Here is a tiny trained network, its code and every weight. The questions are about switching its units off for an input and a class, where a switched-off unit gives its printed mean instead of its output.

import numpy as np


def w(rows, s, z=0):
    codes = np.array(rows[::2]) - 128.0
    scale = np.full(codes.shape[1], s)
    scale[-1] = z or s
    return codes * scale


def norm(h):
    return h / np.sqrt((h * h).mean(-1, keepdims=True) + 1e-5)


def f(y):
    return np.maximum(y, 0)


def log_softmax(a):
    a = a - a.max(-1, keepdims=True)
    return a - np.log(np.exp(a).sum(-1, keepdims=True))


def net(x, mask):
    res = np.array(x, float).reshape(1, 5) / 4 @ E
    u = 0
    for l in range(2):
        y = f(norm(res) @ A[l][:, :-1].T + A[l][:, -1])
        res = res + np.where(mask[u : u + 9], y, B[l][:, -1]) @ B[l][:, :-1]
        u += 9
    return log_softmax(norm(res)[-1] @ U[:, :-1].T + U[:, -1])


A, B = {}, {}
E = w([
[196,177,13,255,93],'x0',
[22,181,187,26,202],'x1',
[162,52,93,161,195],'x2',
[178,193,168,188,214],'x3',
[38,67,243,218,97],'x4',
],0.002)
A[0] = w([
[98,126,159,152,194,146],'0.n1',
[85,93,72,125,86,120],'0.n2',
[138,122,225,142,253,141],'0.n3',
[107,90,176,215,162,72],'0.n4',
[22,77,181,220,198,4],'0.n5',
[106,146,189,74,134,196],'0.n6',
[69,116,209,163,143,67],'0.n7',
[219,27,161,151,42,165],'0.n8',
[117,214,169,180,132,96],'0.n9',
],0.0053,0.0024)
B[0] = w([
[180,93,66,75,94,184],'0.n1',
[99,14,111,108,143,178],'0.n2',
[146,44,99,134,99,229],'0.n3',
[156,168,130,135,97,188],'0.n4',
[181,145,82,138,64,201],'0.n5',
[97,144,104,172,178,227],'0.n6',
[204,12,133,196,97,191],'0.n7',
[92,188,134,150,176,254],'0.n8',
[102,2,78,60,188,179],'0.n9',
],0.0045,0.0033)
A[1] = w([
[168,142,194,193,79,112],'1.n1',
[98,168,51,96,80,193],'1.n2',
[146,117,83,169,107,93],'1.n3',
[175,35,122,176,150,255],'1.n4',
[145,74,62,126,131,209],'1.n5',
[133,161,112,175,91,46],'1.n6',
[137,190,24,106,133,137],'1.n7',
[138,255,157,45,110,25],'1.n8',
[76,110,146,131,153,115],'1.n9',
],0.0064,0.00088)
B[1] = w([
[99,238,90,169,237,164],'1.n1',
[201,135,146,212,119,186],'1.n2',
[169,153,157,58,115,193],'1.n3',
[67,206,165,95,74,254],'1.n4',
[134,124,180,92,123,233],'1.n5',
[57,72,77,27,198,160],'1.n6',
[170,116,153,145,88,212],'1.n7',
[38,225,94,193,220,161],'1.n8',
[252,79,140,153,188,150],'1.n9',
],0.0035,0.0055)
U = w([
[85,233,93,209,182,175],'0',
[85,52,194,150,76,117],'1',
[254,162,72,130,83,207],'2',
[120,96,128,18,199,4],'3',
],0.0096,0.0015)

Each question gives the input, the list of numbers given to net, and the class t.
The units are the neurons (one row each of A and B). Each row of codes is followed by its name. A weight is (code - 128) times the scale printed after its matrix; where a second scale follows, it is the last column's (A, B and U).
mask holds one flag per neuron, layer by layer. A switched-off neuron (its flag False) gives its mean, the last column of its row in B, instead of its output. The means were averaged over made-up inputs and are rounded, as every weight is.
A unit's drop is (log p(t) with every unit on - log p(t) with that unit switched off) / (log p(t) with every unit on - log p(t) with every unit switched off).
The circuit of an input: a set's keep is (log p(t) with only the set's units on - log p(t) with every unit switched off) / (log p(t) with every unit on - log p(t) with every unit switched off). Starting from the 12 units with the biggest drops (on a tie, the unit counted first), units are removed one at a time, each time the one whose removal leaves the highest keep (on an exact tie, the one counted first), for as long as the keep stays at least 0.8.
circuit, biggest first: the units of the circuit, biggest drop first
unit that matters most: the unit with the biggest drop
k most important neurons of layer l: the k neurons of layer l with the biggest drops, biggest first
drop of u: that unit's drop, to one decimal
input [-1,6,-6,8,6], class 1: circuit, biggest first => (0.n7 0.n3)
input [3,0,7,4,4], class 2: unit that matters most => 0.n1
input [-2,-7,8,-4,-3], class 3: 2 most important neurons of layer 0 => (0.n5 0.n2)
input [-5,-5,4,8,6], class 2: 3 most important neurons of layer 0 => (0.n5 0.n4 0.n1)
input [-3,-8,-4,0,7], class 0: circuit, biggest first => (1.n1 0.n8)
input [3,-6,2,-6,6], class 0: circuit, biggest first => (0.n8 1.n1)
input [-1,-4,5,4,0], class 0: circuit, biggest first => (0.n8 1.n4)
input [3,-3,-7,-2,5], class 0: 3 most important neurons of layer 0 => (0.n3 0.n8 0.n1)
input [3,0,3,-4,7], class 0: 3 most important neurons of layer 0 => (0.n8 0.n3 0.n9)
input [-5,-8,-8,-3,3], class 0: 2 most important neurons of layer 0 => (0.n8 0.n9)
input [1,2,8,8,1], class 2: 3 most important neurons of layer 0 => (0.n5 0.n4 0.n2)
input [8,8,-3,-4,0], class 2: 2 most important neurons of layer 0 => (0.n8 0.n9)
input [1,-1,-8,0,-7], class 0: 2 most important neurons of layer 0 => (0.n3 0.n7)
input [5,6,6,-1,4], class 2: most important neuron of layer 0 => (0.n5)
input [2,-7,8,1,-1], class 0: 2 most important neurons of layer 0 => (0.n8 0.n1)
input [0,2,-2,4,1], class 1: 2 most important neurons of layer 0 => (0.n3 0.n7)
input [3,6,-8,-7,0], class 0: 2 most important neurons of layer 1 => (1.n8 1.n2)
input [-7,-8,-8,2,-7], class 0: drop of 1.n8 => 0.6
input [4,-7,0,-2,3], class 0: drop of 1.n1 => 0.1
input [0,-8,0,4,3], class 0: drop of 0.n7 => 0.0
